Below is a small trained network, with its code and all its weights. Each question gives an input and a class and asks what happens when units are switched off, that is, made to give their printed mean instead of their output.

import numpy as np


def w(rows, s, z=0):
    codes = np.array(rows[::2]) - 128.0
    scale = np.full(codes.shape[1], s)
    scale[-1] = z or s
    return codes * scale


def f(y):
    return np.maximum(y, 0)


def log_softmax(a):
    a = a - a.max(-1, keepdims=True)
    return a - np.log(np.exp(a).sum(-1, keepdims=True))


def net(x, mask):
    res = np.array(x, float).reshape(1, 2) / 4 @ E
    y = f(res @ A[0][:, :-1].T + A[0][:, -1])
    res = res + np.where(mask, y, B[0][:, -1]) @ B[0][:, :-1]
    return log_softmax(res[-1] @ U[:, :-1].T + U[:, -1])


A, B = {}, {}
E = w([
[40,183,95,151,190,75,23,123,74],'x0',
[132,2,24,31,94,158,78,37,86],'x1',
],0.0068)
A[0] = w([
[198,112,165,88,94,191,164,131,140,46],'neuron 0',
[144,103,43,92,70,108,93,69,113,74],'neuron 1',
[149,117,92,120,67,127,193,149,150,31],'neuron 2',
[102,150,78,149,170,132,80,140,93,43],'neuron 3',
[138,124,91,60,95,180,105,61,109,45],'neuron 4',
[93,101,145,137,186,138,76,163,57,9],'neuron 5',
[99,161,162,168,109,130,175,157,180,19],'neuron 6',
[147,69,69,37,93,112,151,122,119,68],'neuron 7',
[71,113,134,117,169,122,85,161,73,4],'neuron 8',
[160,122,118,143,87,190,209,81,152,54],'neuron 9',
[141,91,85,99,69,157,112,73,84,38],'neuron 10',
[160,207,188,170,161,96,166,177,166,47],'neuron 11',
[211,95,125,170,76,199,191,154,158,56],'neuron 12',
[178,106,82,54,103,138,100,113,112,45],'neuron 13',
[100,77,66,73,116,125,122,62,89,11],'neuron 14',
[78,186,78,154,148,54,53,115,71,45],'neuron 15',
[144,165,125,184,119,68,189,226,162,49],'neuron 16',
[148,164,208,159,143,115,135,195,178,42],'neuron 17',
[165,87,174,113,2,161,215,116,203,246],'neuron 18',
],0.007,0.0028)
B[0] = w([
[47,103,100,55,181,80,207,83,64,181],'neuron 0',
[170,139,180,175,93,217,160,193,181,211],'neuron 1',
[58,90,126,41,166,42,176,204,70,159],'neuron 2',
[90,91,60,73,175,61,190,116,40,165],'neuron 3',
[213,93,88,151,89,169,72,183,149,196],'neuron 4',
[52,93,111,90,164,77,182,153,59,155],'neuron 5',
[152,51,110,124,2,193,171,164,155,166],'neuron 6',
[211,98,154,188,68,142,88,188,222,210],'neuron 7',
[66,106,92,69,164,55,199,133,61,156],'neuron 8',
[43,86,57,4,158,38,195,40,57,178],'neuron 9',
[196,87,140,165,25,143,148,164,217,198],'neuron 10',
[220,85,122,122,8,183,142,209,220,206],'neuron 11',
[22,109,120,9,198,50,225,118,73,194],'neuron 12',
[168,104,105,146,36,155,119,152,176,188],'neuron 13',
[197,70,173,181,74,144,84,223,193,205],'neuron 14',
[60,63,71,69,203,71,224,69,68,202],'neuron 15',
[213,96,115,199,108,157,159,154,192,189],'neuron 16',
[195,97,120,182,65,161,137,169,229,190],'neuron 17',
[58,151,149,109,250,119,123,9,53,254],'neuron 18',
],0.0051,0.0073)
U = w([
[221,107,168,236,63,184,107,254,212,5],'0',
[46,103,85,136,246,79,196,110,91,102],'1',
[158,166,155,235,187,180,118,58,160,224],'2',
],0.0055,0.0018)

Each question gives the input, the list of numbers given to net, and the class t.
The units are the neurons (one row each of A and B). Each row of codes is followed by its name. A weight is (code - 128) times the scale printed after its matrix; where a second scale follows, it is the last column's (A, B and U).
mask holds one flag per neuron, in row order. A switched-off neuron (its flag False) gives its mean, the last column of its row in B, instead of its output. The means were averaged over made-up inputs and are rounded, as every weight is.
A unit's drop is (log p(t) with every unit on - log p(t) with that unit switched off) / (log p(t) with every unit on - log p(t) with every unit switched off).
The circuit of an input: a set's keep is (log p(t) with only the set's units on - log p(t) with every unit switched off) / (log p(t) with every unit on - log p(t) with every unit switched off). Starting from the 12 units with the biggest drops (on a tie, the unit counted first), units are removed one at a time, each time the one whose removal leaves the highest keep (on an exact tie, the one counted first), for as long as the keep stays at least 0.8.
circuit, biggest first: the units of the circuit, biggest drop first
k most important neurons: the k neurons with the biggest drops, biggest first
drop of u: that unit's drop, to one decimal
input [4,5], class 0: circuit, biggest first -> neuron 18; neuron 14
input [4,4], class 0: circuit, biggest first -> neuron 18
input [7,8], class 0: circuit, biggest first -> neuron 14; neuron 1
input [5,6], class 0: circuit, biggest first -> neuron 14; neuron 18
input [-5,-4], class 1: 2 most important neurons -> neuron 18; neuron 12
input [-6,-4], class 1: drop of neuron 18 -> 0.2
input [-5,-3], class 1: drop of neuron 18 -> 0.1
input [-8,6], class 1: drop of neuron 9 -> 0.4
input [5,5], class 0: 2 most important neurons -> neuron 18; neuron 14
input [3,4], class 0: drop of neuron 11 -> -0.1
